M = [2 5 6 7 5 5 7 7 5 8]
M[0]	2
M[3]	7
M[1]	5
M[8]	5

x = -40  -38   -1  -12  -35   19  -19   35  -12  -49   13  -36   -7  -33  -11
x[0]: -40
x[11]: -36
x[13]: -33
x[-1]: -11
x[4]: -35
x[10]: 13

X =
[[ 17   0  40 -13 -11  -9 -16  64  38  31  12  16 -30 -28 -13]
 [ 17   2  40 -13 -11  -9 -20  64  38  31  12  16 -27 -27 -14]
 [ 17  10  40 -27 -11  -9 -27  64  37  31  12  16 -40 -24 -13]
 [ 17   0  40 -10 -11  -9 -27  64  38  31  12  16  -9 -24 -13]
 [ 17   0  40  -4 -11  -9 -27  64  38  31  12  16  -9 -24 -13]
 [ 17   0  40 -15 -11  -9 -31  64  38  31  12  16  -9 -15 -13]
 [ 17   0  40 -13 -11  -9 -27  64  38  31  12  16  -9 -24 -13]
 [ 17   0  40 -13 -11  -9 -42  71  38  31  12  16  -4  -5  -7]
 [ 17  18  40 -31 -11  -9 -27  64  31  31  12  16 -56 -24 -13]
 [ 17   0  40 -13 -11  -9 -27  64  38  31  12  16  -9 -24 -13]
 [ 17   0  40 -13 -11  -9 -36  66  38  31  12  16  -9  -8  -8]
 [ 17  13  40 -28 -11  -9 -27  64  33  31  12  16 -47 -24 -13]]
X[-12,-15] = 17
X[:, -3] = [-30, -27, -40, -9, -9, -9, -9, -4, -56, -9, -9, -47]
X[7,3] = -13
X[9] = [17, 0, 40, -13, -11, -9, -27, 64, 38, 31, 12, 16, -9, -24, -13]
X[0,14] = -13
X[10] = [17, 0, 40, -13, -11, -9, -36, 66, 38, 31, 12, 16, -9, -8, -8]
X[-6,-2] = -24
X[8,6] = -27
X[2,-9] = -27
X[:, 9] = [31, 31, 31, 31, 31, 31, 31, 31, 31, 31, 31, 31]
X[-1,8] = 33
X[-8,-1] = -13
X[1,0] = 17
X[:, -14] = [0, 2, 10, 0, 0, 0, 0, 0, 18, 0, 0, 13]
X[-11] = [17, 2, 40, -13, -11, -9, -20, 64, 38, 31, 12, 16, -27, -27, -14]
X[-4] = [17, 18, 40, -31, -11, -9, -27, 64, 31, 31, 12, 16, -56, -24, -13]
X[-8,6] = -27
X[11,-14] = 13
X[7,6] = -42
X[:, -4] = [16, 16, 16, 16, 16, 16, 16, 16, 16, 16, 16, 16]
X[2] = [17, 10, 40, -27, -11, -9, -27, 64, 37, 31, 12, 16, -40, -24, -13]
X[-11,10] = 12
X[-3,-7] = 38
X[:, 4] = [-11, -11, -11, -11, -11, -11, -11, -11, -11, -11, -11, -11]
X[5,12] = -9
X[-10,-4] = 16
X[0,12] = -30
X[:, 6] = [-16, -20, -27, -27, -27, -31, -27, -42, -27, -27, -36, -27]
X[:, -8] = [64, 64, 64, 64, 64, 64, 64, 71, 64, 64, 66, 64]
X[3,2] = 40
X[-9] = [17, 0, 40, -10, -11, -9, -27, 64, 38, 31, 12, 16, -9, -24, -13]
X[-7,0] = 17
X[3,-1] = -13
X[8,-6] = 31
X[:, 2] = [40, 40, 40, 40, 40, 40, 40, 40, 40, 40, 40, 40]
X[7,4] = -11
X[2,-10] = -9

m =
 0.09   0.02  -0.23  -0.06  -0.07   0.07   0.05  -0.08
 0.00   0.02  -0.14  -0.03  -0.06  -0.01  -0.05  -0.10
-0.21  -0.16   0.13  -0.15  -0.15  -0.22  -0.18   0.02
Indices start at 0.
row 0 col 0 = 0.09
row 2 col 6 = -0.18
row 2 col 7 = 0.02
row 1 col 6 = -0.05
row 0 col 5 = 0.07
row 1 col 7 = -0.10
row 1 col 1 = 0.02
row 0 col 3 = -0.06
row 0 col 6 = 0.05
row 0 col 7 = -0.08
row 0 col 4 = -0.07
row 0 col 1 = 0.02
row 0 col 2 = -0.23
row 1 col 2 = -0.14

W = [[5, 5, 6, 6, 5, 6, 5], [6, 5, 9, 6, 6, 6, 5], [6, 6, 6, 6, 6, 6, 6], [5, 5, 5, 6, 5, 5, 6], [6, 7, 5, 5, 7, 8, 6], [6, 6, 6, 6, 6, 5, 6], [7, 6, 4, 2, 7, 4, 2], [6, 6, 6, 6, 6, 6, 6], [2, 7, 7, 4, 7, 7, 5], [7, 2, 7, 6, 5, 6, 7], [6, 6, 6, 6, 6, 6, 6], [5, 5, 5, 6, 5, 6, 6]]
Rows and columns are counted from 0.
row 0 col 0	5
row 3 col 2	5
row 5 col 2	6
row 5 col 0	6
row 11 col 1	5
row 9 col 0	7
row 8 col 5	7
row 2 col 1	6
row 7 col 0	6
row 1 col 0	6
row 11 col 3	6
row 4 col 0	6
row 9 col 2	7
row 3 col 1	5
row 8 col 3	4
row 11 col 5	6
row 2 col 5	6
row 10 col 3	6
row 7 col 3	6
row 8 col 0	2
row 5 col 4	6
row 2 col 4	6
row 6 col 1	6
row 1 col 6	5
row 0 col 1	5
row 9 col 4	5
row 10 col 1	6
row 7 col 1	6
row 1 col 5	6
row 11 col 4	5
row 7 col 5	6
row 10 col 0	6

a =
array([[ 200.74, -157.01,    5.79, -181.76],
       [-144.04,  191.93, -107.84,  220.88],
       [-143.09,  216.94,  -59.29,  211.74],
       [ 163.09,  150.90, -171.08,  -73.61],
       [ 204.06, -116.30,   40.42, -172.73],
       [ 150.27,    4.75,  156.17,  141.84],
       [  17.81,  158.56, -115.82,  177.15],
       [-103.17,  203.27, -140.50,  197.50],
       [ 131.74,   77.58,  119.99,  206.83],
       [ 213.40, -174.94,   83.70, -166.02]])
a[0,0]: 200.74
a[:, 0]: [200.74, -144.04, -143.09, 163.09, 204.06, 150.27, 17.81, -103.17, 131.74, 213.40]
a[:, 3]: [-181.76, 220.88, 211.74, -73.61, -172.73, 141.84, 177.15, 197.50, 206.83, -166.02]
a[2,1]: 216.94
a[7,1]: 203.27
a[:, 2]: [5.79, -107.84, -59.29, -171.08, 40.42, 156.17, -115.82, -140.50, 119.99, 83.70]
a[4]: [204.06, -116.30, 40.42, -172.73]
a[3,0]: 163.09
a[0]: [200.74, -157.01, 5.79, -181.76]
a[9,2]: 83.70
a[3,1]: 150.90
a[0,3]: -181.76
a[5,0]: 150.27
a[0,2]: 5.79
a[2,3]: 211.74
a[8,2]: 119.99
a[1,0]: -144.04
a[6,3]: 177.15
a[3,2]: -171.08
a[7]: [-103.17, 203.27, -140.50, 197.50]
a[6,2]: -115.82
a[7,3]: 197.50
a[7,2]: -140.50
a[:, 1]: [-157.01, 191.93, 216.94, 150.90, -116.30, 4.75, 158.56, 203.27, 77.58, -174.94]
a[2,0]: -143.09
a[6,1]: 158.56
a[3]: [163.09, 150.90, -171.08, -73.61]
a[9,0]: 213.40
a[2]: [-143.09, 216.94, -59.29, 211.74]
a[9,1]: -174.94
